Each row has a hidden trait or not; one of two labels after the row says which. A new part has a new trait and new labels.
[ -5  11   7  10 -10  -4  -6   2  20  15  -6  18   1  17 -15 -15  -5] -> Z
[  7   3   3  10 -12   7  -7  13  10   5  13  21  21  -8 -14 -16   6] -> E
[ 17  -5  -2  -5  -5  17  -4 -11 -18  41   8 -16 -27   2   4  -4 -44] -> E
[ 56 -27  -5  -6  22  41   3   6   9  -8  17  -7  20 -29   9 -15   6] -> Z
[ 24   1   5   9   0  17   0  17  19  27  -3   6   6   9 -18  -4  -6] -> E
[ 20   6   1  10  -5  -7  -8   9  13 -34   2   0  25   2  -2  -9   0] -> Z
[ 16   8   6  13   0  16  -3  11  16  30  11  13 -13  -4 -20   3 -14] -> E
[-22 -16   8  -9  -4  10  -6 -22  -9  -7   3  -5 -10  -2   7  -8 -14] -> Z
[-28 -13   6  -4 -16  15 -13 -16 -21  -9  22   9   0 -15  -8  -7 -17] -> E
[ -6  12  -2   6 -20 -14 -15 -14   0   2   8  11   4  -4   0   3 -26] -> E
[ 21 -10   3  -3   1  34   0   2 -10  37   1 -12  -9   9 -14 -17 -31] -> E
[ 12  24  -1  13  -8   2 -14  -7  10  32   4  13  -9  -6 -20   4 -37] -> E
